Each row was made from one walk, in order. Every step used is in the known rows, and no mark comes twice. Write each row's walk.
Known rows:
p > z > l > j: -123 -165   42  113   12   -4   93  103 -128   26  -11 -181 -111 -198  112  196  179   61 -113   39   77   19  -27  -84  -85  -50  114   26  -87  154 -143 -107  -12  -68 -132  -60  165   76  -23  477  277  -92  146   15  -69  208  154  -46  -28   83 -207 -199   88   65  119
f > l > z > j > x:   27 -238   67  170  -84 -107 -157 -118  -49   59  -37 -201  -54 -132  142  111  126  204 -119   25   38  -58  -82 -246 -147   66  102   22    1 -152  -55 -182   29   -2 -176  -35   97  -17   13  161  404  -18  200   30  -22  -34  113  -32  -34    7  181  -23   64  480   34
m > d > q > u > k > l > j > x: -209 -238  160  116  -51   62 -304  -63  -34  -23   81 -183  -34 -134  138   87  241   79   36   34   86  199  111  -25 -142   -6   55   66    8 -288  -93  -26  166  -68 -136 -157  124   -6 -180   84   48  110   74  -98   51 -154   53  -55   -3 -128  273  108   67  157  -80
l > z > j > x > k > u > w > d > m:  292  -16  146  139 -137 -215  -61  -78  -75  -32    9 -110    1  -90 -118  -58   13 -160 -189   -5   12    8  -25    7  -39   87  216    9   12  -41   27  157 -130 -122  -65   21  -45  -83 -114   78  123  -55   98   67  -83   59  295 -134    7   31   42  -40  -54  195   35
j > z > l > k > u > w > d:  235 -134   67   59   -7  -95   92   80  -43 -115  -37    9   21 -186 -127  -82   84 -350 -145   27   -7  -10  -18  -65  -10   19  222  -35   -7  398 -152  143  -94 -134 -125    5  102   -2  -40  251   94  -18  171  -19 -178   78  188 -120  -85  106 -118  -64   70 -337   98
l > j > x > z > u > k > f > p > d > m:  135 -102  378  387   -3 -174 -332 -147 -133   15   50 -210   11 -188  -43   32  101  126  -34   -5  -83   53  103  -51  -16   33   90   13    9 -172   -3   82 -180 -117 -268   17  -78   -1 -159   56  -88  -37  -24   42   -7 -149  116 -147  146  -22 -196  -96  -65  109  -63
f > j > x > k > l > z > u > w > d > m:  117  -48  148   71  -50  -98  -41 -185  -16   73  -67  -10   15  -79  -54  -67  -24 -119 -250  -13   -2    2 -121   55  -96   88  230   16   62 -250   30  181  -76  -61  -49  -50 -111  -57  -69   16  265  -28   83   20    0   60  135  -45   20   -1  226   36 -145  153   27
d > q > u > w:   42  -45  119   46  -63   24   83   71  -47 -188  -12  -75  -80  -76  -50   37  -88   96   53   62   10   45    7  216   46  -10  103   59    2  -84  -52  119   34  -46   71  -16  211   -1  162 -139    7   33 -137 -184  -55   37   70  -24  -50   43  211  227  130   84  -58
m > d > q > k > l > j > x > u:  -35 -132   24   16  -65  140 -382 -124  -77   46  121 -126  -33 -104   57  -75  311    3   23   92  117  202  146 -109  -34   58    6   65   49 -173  -60  109  110    3  -73 -239  192  -57 -170  171  -87   21  137  -40  111   15   29  -49   17 -130  128  -88  110  125  -92
m > d > k > u > w > q:  349  -53   99   71  -12  -41 -113  -20  -42 -157   17   47  -88    1 -323  -81  -42  -89  -66   85   12   42   36  106  225 -129  216   46   15  219  -50   -4    1 -153    2   -4  169  -65   14  -19 -157   51  -35 -102 -291   55  340  -71   21   88  144  333  -27 -528   34
k > l > j > x > u > w > d > m:  -17  -32  138  139  -46  -36  -17 -132  -59   84    0   40    3 -193  -27 -101   14  -97 -184   62   38  123   -6  159  -61   49  155   53   -6 -251   19  219  -83  -73  -20  -66  -67  -47  -75   24  133   48   83  130  121  269  531 -102  -49  -59  216 -232  -58   63  -94
f > z > j > l > k > q > u > w > d > m:  -88 -134  347  115   42  -60  278 -130  -79   15   23   79    3 -269   47   -5  -50  -91  -67  -11   11   -6  -35  165  170 -182  183  -44   26  250  -91  138 -146  -40   42   92   41  -90  -89  -67  178  105   15  112 -148  -52  230 -162 -156   55   93   24  -37  122   69
q > u > w > d > k:  188 -131  -30   72   19   26   18  -42  -55 -164 -140   63  -36  123  -45 -134 -126   -1   62  -36  -34   51   37  258  210 -195  132   49  -92   16  -33  108  -28  -71    3  -56   46  -39   29 -233  -12   81   50  -64 -186  -42  -43  -34  -74   52  282  115   98  186   17
w > l > k > u:  297 -170   41  136    0  -37    6  109 -106   -3  -90  -32   10   21 -100  -41  207  -63  210   51  -64    1  109  -54   45  -14  127    7  -25  338 -202  -14   12  -79 -157  -66  235   29  -88  156  158  -12  172   -8  -97   35  116  -83  -93  173 -120   36  -20 -158  184
q > u > w > l > k > f:  163 -143  109  150   29   57  238    6  -83 -152   45   91   26 -131  -36   26 -178   17  243   84  -42   36   79   83 -152   -8  144   19  -26  253 -191  169   20  -66  -38   59  208   80  182  116  166   47   50 -109 -162  -28   90   54 -291  113  109   33  137  -46  134
x > z > j > l > k > q > u:  -90 -225  329   10   -4  126  196  101  -46   73   45  -25   22  -82  157   49  273  -58  134  -19    2   39  143   73   76 -124   53  -79  -25  183 -216  -82 -111  -20 -118  -59  252  -51 -194   -4   -8   28   55 -104 -140 -270 -204  -59  -74   39  -32    0  192  198  -22
p > j > z > u > w > q > k > f > l:  295 -182   45   43   17   24   76 -192   24  -77  140   71  -40 -289  -30   -9 -208  -24  -39  120  -35  -57   -4    5   47 -118  151   25  139    9  -71 -164   31    0 -138  195  134  -39  109 -443  172  159  -12  -30 -120    4   26  -30  -14   96  246   81  -17   19  119
l > k > f > z > j > x > u > w > q:  222   21  193  150    4   17  104 -152  -95  -48  161   29   11 -229  -85   47 -255  -19 -169   70   88 -116   -9  -27    6   25  156  105   79  193  -21   36  -36  -55 -114   86  153  -47  353  129   -7   70  109   33 -314   -5  166  -80 -138   24  178   22  155 -122  -20
p > d > f > l > j: -177 -248    3  221   11 -122  -39  -61  -55    7 -153 -149 -127 -167  243   76  180  291  -84   86   42   97  -47   87   57 -135   40    2  -70  -13  -79  -79  120 -151 -107   60   48  124 -134   80  199  -64  -43  -87  179  259   97 -116   56   83  -87    8   69  172   61
z > u > w > d > m > q > k > f > j > x:  335 -217  -81  104  -30  -94 -208 -236  -94 -102   40  109   51 -220 -122 -138  -64   -8  -32   56  102   44  -91  127  -35  -46  111   69   80 -300  -34   45 -178  -41   12  -50   50 -134   44 -181  402   11   68  -32  -90  -93   55  -81 -106   27  282   45 -156  344   28
l > j > x > z > u > k:  -20  -88  223  209  -21  -22 -228   25  -14   47  -84 -164   21  -85  152  -24  231   47   77 -112   11  -15  177 -105   75    2   16   49   12 -296  -90 -203   39  -94 -186 -128  -41   -8 -145  117  -70  -15  109  -65 -186 -278  -45  -72  236   11  -36  -25  103  295  -18
p > z > j > l > k > q > u > w:   85 -172  380   26    5   39  346  112  -84  -68   49 -116  -31 -201   -8  182  -11  -43   59   33   45  -10    2  231  110 -140  153  -35  -41  263 -212   -7   76   28   17   33  260  -83 -105  150  103   47   66  -85 -196  -89  198  -26 -153   91  119   96  284  250   36
f > p > z > l > k > q > u > w > d > m:   54 -205  217  120   30  -83  290   98 -131 -127   57  -45  -19  -96 -192   86  -35 -201 -170   74  -60    8  -59  163  -56  -71  259    4  -39  360  -90  275 -220  -65  -68  112  106 -120   29   72  157  -86   84   40  -52   27  116  -96 -217  134    5    9  -38  187   81
k > l > j > x > z > u:  -46 -106  147  124  -18   39 -123  -93  -18  210    4 -121   20 -145  187  -64  325   -4  -83  -35   26   21   70 -112   43   87   42  -45   38 -348  -80 -157  -49 -145 -213 -169   11   17  -91   67   48  -10   79 -108  -22 -212  218   -1   76  -21 -175 -218   77   40 -104
m > k > l > j > x:    7 -202  -66   79    7   20 -140    5  -55  170  -19 -134  -23 -222  153  125  267  129   37   54   69  140   61   18 -103   -1   31  -55  -90 -221 -101 -108   62  -70 -141 -153    5   27 -124  236  245  -35  158  -46   87   -2  197  -29  -98  -82  200  -36  175  142  -30
x > u > w > l > j > z:   39  190  274  225  -33   29   54    6   -5   21  -61   -9  -36 -238  134  -47   51   45  -49   60   39  -23  113 -102 -138   55   47  -30    6   11  -99   76   81   41  -51  -44  149   21 -123  510   -3   71   94    5   43  299  186  -57   33  -12   97 -160  108  -92  -85
l > z > u > w > d:  158 -138  113  108  -33  -93  121   11  -19 -101 -110   29  -18  -38   24 -279  -32  -99 -269    7    0  -77 -137   30   92   12  202   -2   -5  -46  -66  137 -130 -150   92 -123  -73   -6   51   26   81  -19   85  -66 -307 -185  160   14   95  120   25  120   -8  152   58
x > z > u > k > l: -132  -31  168    2   16  113   39  -91   14   90 -135  -53   -9   45   73    1  191  -62   14  -73 -116  -38  135  -44  168  -75  201   95   54 -111 -134 -181  -51  -39 -173 -141   37   51  -46 -127 -119   11   67 -112 -229 -199  120   55  225  -22   16  -31   67    1   30
x > j > z > l: -152   -3  176   89  -23   61   20   30  -47   24  -50  -83  -31 -348  -26  199  175   17  -34  -10    3 -134   89 -215  -66   31  137   42   16  143 -119   -4 -137   32 -315   40  204   57   82  417   95  -94  109  -26   60  405   87  -39   32  -33 -305 -198   58 -318   22
j > l > z > u > w > q > k > f > p > d:  504 -166  401  154   51  -64 -125 -108 -122 -154  118  -71   -7  -77 -166  -89 -128   15 -148   83  -63  -48  -71  -58 -100  -64  177  -19   98  218  -46  260 -241  -29    0    6   86  -12  -34 -152  -36   97   36   47 -239 -162  -48   18   71    9    6  237   48 -216  -22
f > z > l > j: -274 -143   19  149   62   -2   11  -66 -114   76  -47  -56  -90 -288  223  172  104  119 -141  -38   77  -34    7 -207  -40  -46   90   26  -57  191  -99 -100  -32 -117 -173  -34   95   90   82  330  278  -27   86   20  -62  200  175  -65   43   24 -152  -49   -4 -156  100
l > k > q > u:   -9 -342  163   36   -1   85  163  173  -73   11   -3  -37  -18   29   61   23  107  -57  115    3  -29   41  100  196   18  -93   87   22 -135  250 -190   54  -99  -74 -117  -68  251  -42  -25 -110   20  -44   45 -164 -153 -230 -171  -32  -50  114   96  147  105  121   43
k > q > u > w > l > z > j > x:  136 -144  242  149 -111  -90  118    5  -58  -51   55 -107   18  -84  103   60  -79   72 -109   25   39  -76    2   -4 -233   58  119   -6  -29  -86  -98    5   -5   -4  -55  -36  211  -90   74   98  298  115  143  -68 -118 -161  143   61  -77  -10  253   32  -12  480  -75
z > u > k > f > l: -105 -241   45  121   31  -66 -120 -179  -13  -80  -98  -46  -36 -167   60   46  -10  115  161   -2  -96  -70   16   64   91 -101  193  135   21  -14 -149 -179   64  -51 -257  124   72   53   84 -116  201   28   35 -136 -177 -118  152   27   46   97  135  141  -85   90  216
m > k > f > p > d > q > u > w > l > z:  294  -29  109  184  -45 -101   23   77  -94 -269   84  -68  -46  -28  -30   -6 -155  184  -39  159  -63   63  -41   20 -258   56  139  -82    1  229  -89  240  -28   23    8  -21  118   23  141  150   48   51  -43 -173 -114 -137 -346   81 -152  -21  146  327   93  188   41
q > k > l > j > x:   86 -260   -9   75    9   98 -198  -87  -84  154   28 -125  -13 -136  139   55  202   33   78    5   70  129   98  -83 -148  -39   13   39  -46 -192  -72  -33   30  -48  -83 -166  108   -1 -139  -53  240   43  180   71   94    7  214  -24   -8  -94  215 -174  163   75  -53
p > w > l > k > u:  346 -211  133  148  -28  -40   70  105 -142  -36   -2  -98    0   55 -109   37  150  -46  185   46  -57    3   56  -19   35  -44  180   29  -52  478 -194 -117   20  -81 -196  -45  211   25  -39  191   80  -56  233   -9 -179  -41   35  -68  -81  203 -152   51   39  -54  154
m > w > q > u > k > f:   34 -169  283  146  -28   71   -3   18  -39 -203   87   77  -22    8  -50  -52 -227  180   59   25  -33  -41   97  198  -41  -99  238  158  -16  124  -61  -62 -196  -92 -183  -86  208   20  166 -122  -54   81   48  -94 -385 -207 -307   64 -111   32  208  181    7 -129   -8
x > u > k > l > j: -235 -103   87   51   -1  160  -14  -15  -33  102 -135  -28  -50 -101  175   43  144    4   -7   -9   12   63  166   42   30  -89  113  127  -72 -109 -131  -53  106  -17 -153 -157   68   51 -178   32  -81   82  158   15  -15  114  205  -17  223  -86  232   25   81   46   -2
p > z > l > k > q > u > w:   46 -210  192   -4    4   19  350  201  -95 -130   73 -106  -43 -102  -97  224  -94 -155  -24   19   12    3    6  178  -51  -36  195   24  -92  433 -201   66   18  -32  -70   43  266  -53  134  182  122  -68   52 -181 -214  -12   89   28 -149  131   26   49  218   69   95
p > w > l > j > x > k:  196   23  192  191  -42  -33  -77   -8 -121   21   83 -274   11   52  110  172  188  150  110  -48   39   22  112  -23 -288   34   65   41  -49  -82  -55 -127   69  -42 -229  -26   51   48 -133  444  154 -154  167  -43  -14  118 -198  -80  -12   59  109  -98  150  221  -14
q > k > u > w > d:  411 -173   33   45  -17  -40  -39   14  -94 -163  -41   81    7   11 -164 -224   15 -192   20   14  -11   25   -8  155  198 -104  164   66  -34  207  -77   76  -97 -139   91  -92   99  -79   10 -190   79   27   72   -2 -195  -36  219  -44   28  107  135   52   69  -29   58
d > w > q > u > k:   63  -87  251   91   -6   46   95   71  -22 -228  -58    3  -32  246  -65   30  -72  101   57    9    6  -28  107  116   45 -125  163  193   -6  114  -46  -21   -7  -64  -30   40  193   -3  188 -147  -66  221   51  -50 -174 -118 -242  -26   80   68  352  240  -79  131  -81
q > k > l > j > x > z > u:   65 -155   85   60   -6  109 -181 -118  -33  187   36 -106   30 -110  172  -88  308  -51   38  -54   28   42  131 -171   79   25  -10  -36   58 -264  -78 -131  -38 -105 -132 -178   43  -18 -115  -90   25   23  128  -60  -15 -290   53   16   84  -35 -131 -243  135  172  -83
z > l > k > q > u > w > d:    0 -286   69  -26   17    5  323  139  -62 -163    9   71   33  -66  -28  -44  -25 -259 -113    8   -4    4  -14  202  -29  -78  192   -1  -84  281 -176  186 -129 -139  -27   10  127  -26   80  -24  168    0   88 -128 -197  -96  -48  -35 -127  126  104   77   16   64   74
w > d > f > l > j > x > u > k: -158 -169   43  208  -31  -87 -249  -47  -11  -67 -169  -72    7    2  194  -47  139  105    7    5   53   62   94  116  -54  -70   62  181    1 -201  -24  -31  133  -37 -216  -17  -28  -45  -91   68   67    1  210   26   69  133  -85 -102   70  -17  261  -32   63  581    4
l > z > u > w > q > k:  354 -122   99   -7  -23   63   70   26  -19  -82   21   17  -57   14  -86 -148 -143  -95 -101   29   13  -91   -4  -98   40  -83  116   40   80  107  -32   89 -122  -50  187  -49  102  -45  125 -274  -30   66   92    5 -318 -201  -95   36  122   87  142  204   62   49   44

Which walk is each row?
  34 -208  406   91   56   92 -130  -56  -49  -77  -12  157   10  -79  -16   95  -65  144  197   42    8   15  -13  232 -146 -204  139  137   59   30 -103  -84  -96   67  -98   -9  246  -19   13  -85  289  216   55   64 -165   38 -245   -9  -80  -15  430  249  -59  -63   19 -> w > q > u > k > f > j > l
 111  -42   68 -104  -83  185  230 -102  -25   14   15   40  -67  -53   19  -30 -116  -98 -271   82   35  -90   11 -153   46  -66  188   67   66   86  -52   47  -55   29   89  -86  182  -28   95 -186  -70  155  210   68 -190  -36   92   75  115  -66  254   63  102  227  -41 -> x > u > w > q > k > l > z > j
 252 -152  221  111   15   -6   24  121  -75  -97  -49   98   68 -283 -186 -129  148 -192  101    3   49    7   20  162  192  -64  152   -4   10  193 -162   98   21  -84  -79  -19   38  -56 -153   72   63   25   96   49  -60  206  314 -132  -54   62  -66  116  155 -379   97 -> x > j > l > k > u > w > d
 -17 -103  344  116   61   36 -202 -114  -25   21  -99   87   32 -185   58    2  148  100  218  -28  -12   11   39   64   50 -110  128   53   88  -75 -151 -169  -36   33 -151  -92  118    3 -126  150  156   61   26  -27 -207  -68  -69    2   76  -12   66   90   10  -91   75 -> x > z > u > k > f > j > l
  51 -137  108  190  -21  -98 -146  -94  -23   39 -145   -9   46   20  124 -197  269   93 -125   15   42  -26  -69   62  146   13   65   18   79 -305    3  -76 -141 -175 -125 -141   23  -46   69  104  138 -116   70 -119  -51 -178 -165  -43   -3   90 -199 -123  -19  428  -82 -> w > d > f > j > x > z > u
 298   54  144  112  -52  -55 -184 -275 -170 -152  176 -157  -18 -199  -62   35 -218   98  -42   33   66   -9   16   29  133   31   87  120   65  120    7  115   48   39  -61  -12  204  -50  255   31  -65   71  -22  -48 -194    3   60  -62   12  -80   65 -113  204  140  -51 -> p > d > q > k > f > z > j > x > u > w
  76   -8  224  122   16   20  298  126    5   24  -38  -28   44 -364  -12  -43   94 -159   68    4   -6 -158  140   53  112  -41  115  -71    7  175 -243   79   78    3 -160   85  173  -43  -98  233  -69  -11   44 -153 -103    3  154  -65   52   79 -174   62   15 -362   99 -> x > j > z > u > w > l > k > q
  23  -57  204  110  -96  -58   -8   50  -47    0  -46 -110   24   73  119  -18   53  -22  -46  -24  -16  -87  159    0 -161  -23  155  133  -38   15 -140  -49  -11  109 -189 -117  194 -108  -83  160   20   64  235   -5 -274 -137  -87   11  207  -56  261    5  -97  412   30 -> w > l > z > j > x > u > k > q
-216 -184  151  182  -22  -89  142   -1   73  -40  -51   13  -64 -291  317  -76   60  -51 -195   68   78   73  -41  222  -86 -132   80  -57  -51   63  -84   39   63 -134  -86  129   90  -58 -132   -1   82   64  -43 -157  109   49  101  -75  -39    6  152   10   98   39  -80 -> k > q > u > w > d > f > l > j > z
-182 -136  106   49   30   15   54 -181   56   44 -297   16  -11  -52  179  -71  131  -43 -154   21  -48  -67  -28   97  156 -192  234  102   70 -125  -86  -16  -26  -56 -152  -74   53   29  -92  -65   28   77  170  -52  -74  -86   -7    0  146  -24   85   41  -97  175   13 -> w > d > f > j > z > u > k > l
  93 -176  145   92   -8  -87  -44  -85  -73  110 -111 -169  -69  -67  -23   16  145  112 -231   78 -138  -32  -57 -116  119   27  203 -106    3   34  -62  146 -198  -50 -134 -102  -84   29 -115   36  -10  -64  112  -58  -18 -209   36   30   89   17 -171  207  -97  269   47 -> f > p > d > m > k > l > z > u
 162  -41   38  -68  -13   24  238   49   42    7  -19   31  -63 -100  -55  -45  -82  -68 -264  100   -6  -75  -80   38   55  -34  216  -56   61   19  -74    3  -80  -83   72  -36  -15   13  149  -63   -8   53   64 -133 -293 -177   96   80   19   39  174  320   27  -88   35 -> m > k > l > z > u > w > q
-197 -298   27   67  -92 -110  314  -46   22 -123  -97   14  -73 -125  258  -55  -60   24 -306   80   49  -47 -139  153   49 -135  195   -5  -34   70  -87    6   10 -135    1   99  104  -58   62 -199  181   58   50 -151  -71 -142   80   37  -22   54  157  200   -5  579   30 -> k > q > u > w > d > f > l > z > j
   3 -104  200   82  -95  -15  350   32  -41  -80  -28   -5  -40  -85  147   12 -103   58 -143   47    1 -117   -3    9  -64  -48  164  -26  -46   81 -152    4  -18  -19   39  -17  233  -29   56   43  185  134   89  -96 -180 -147  105   84   14   43  169  148  -61  410   12 -> k > q > u > w > l > z > j
 104 -124  -68  -55 -125   87 -157 -135  -72   30   57 -108    7   55  123 -188  164 -107 -172   61   63   37   17 -121  -51   30   95   93   76 -150  -13  125  -85   70  -75 -230  163  -83  -17 -129   14  101  283   87  -68 -157 -228  -22   24 -139  160 -209   51  515  -67 -> w > d > q > k > l > z > j > x > u
 147 -244   -5  140 -109  -64 -206 -245  -97  -50   82  -96   -8    9  107  -63  -72   51 -118   23   38   12  -68   -8  -51  -20  184  110  -45   84  -14 -107    7   22 -343  -24   44  -82   92   55   54   36  338   37 -210 -153 -156    7  -84  -33  165 -140   65  552   21 -> p > w > d > k > f > l > z > j > x > u
 363  -49  125   56  -30  -54    7  148  -49  -64  153  -23   32  -82 -266   67   43 -275 -106   38   36    9   56 -103 -163  102  156    6   85  263  -76  -39 -102 -136 -159   43  167  -43  166   94   62  -22   76  -35 -217   74  101 -105 -105   77  -50  -26  121 -485   -9 -> j > x > z > l > k > u > w > q
   3   80  105  174   24 -181   97  -93  -36   37  -19 -172   16 -149  229   43   49   18  -74  -60   78  -67  114  182  -63  -24   96    1   19  -62  -57   55  116 -147 -176  101   56  -49  -37  211   46  -96  -49 -240  -71   26  194  -38   65   30  -56   67   -7  -56   18 -> d > f > z > u > w > l > j > x > k > q
 262    5  -37   14  -46  -16   34 -134  -19  -80  -22   36  -28 -110  -63 -219   86 -150 -101   16   24    1   44  -82  106 -130  113   -5  125  -74  -63   92 -300   24  135  -51   20  -96 -174 -205   17  -37   49  -26 -162  -79  -25 -132   58   47   74  -49   -9  265   26 -> j > z > u > w > d > m > q > k
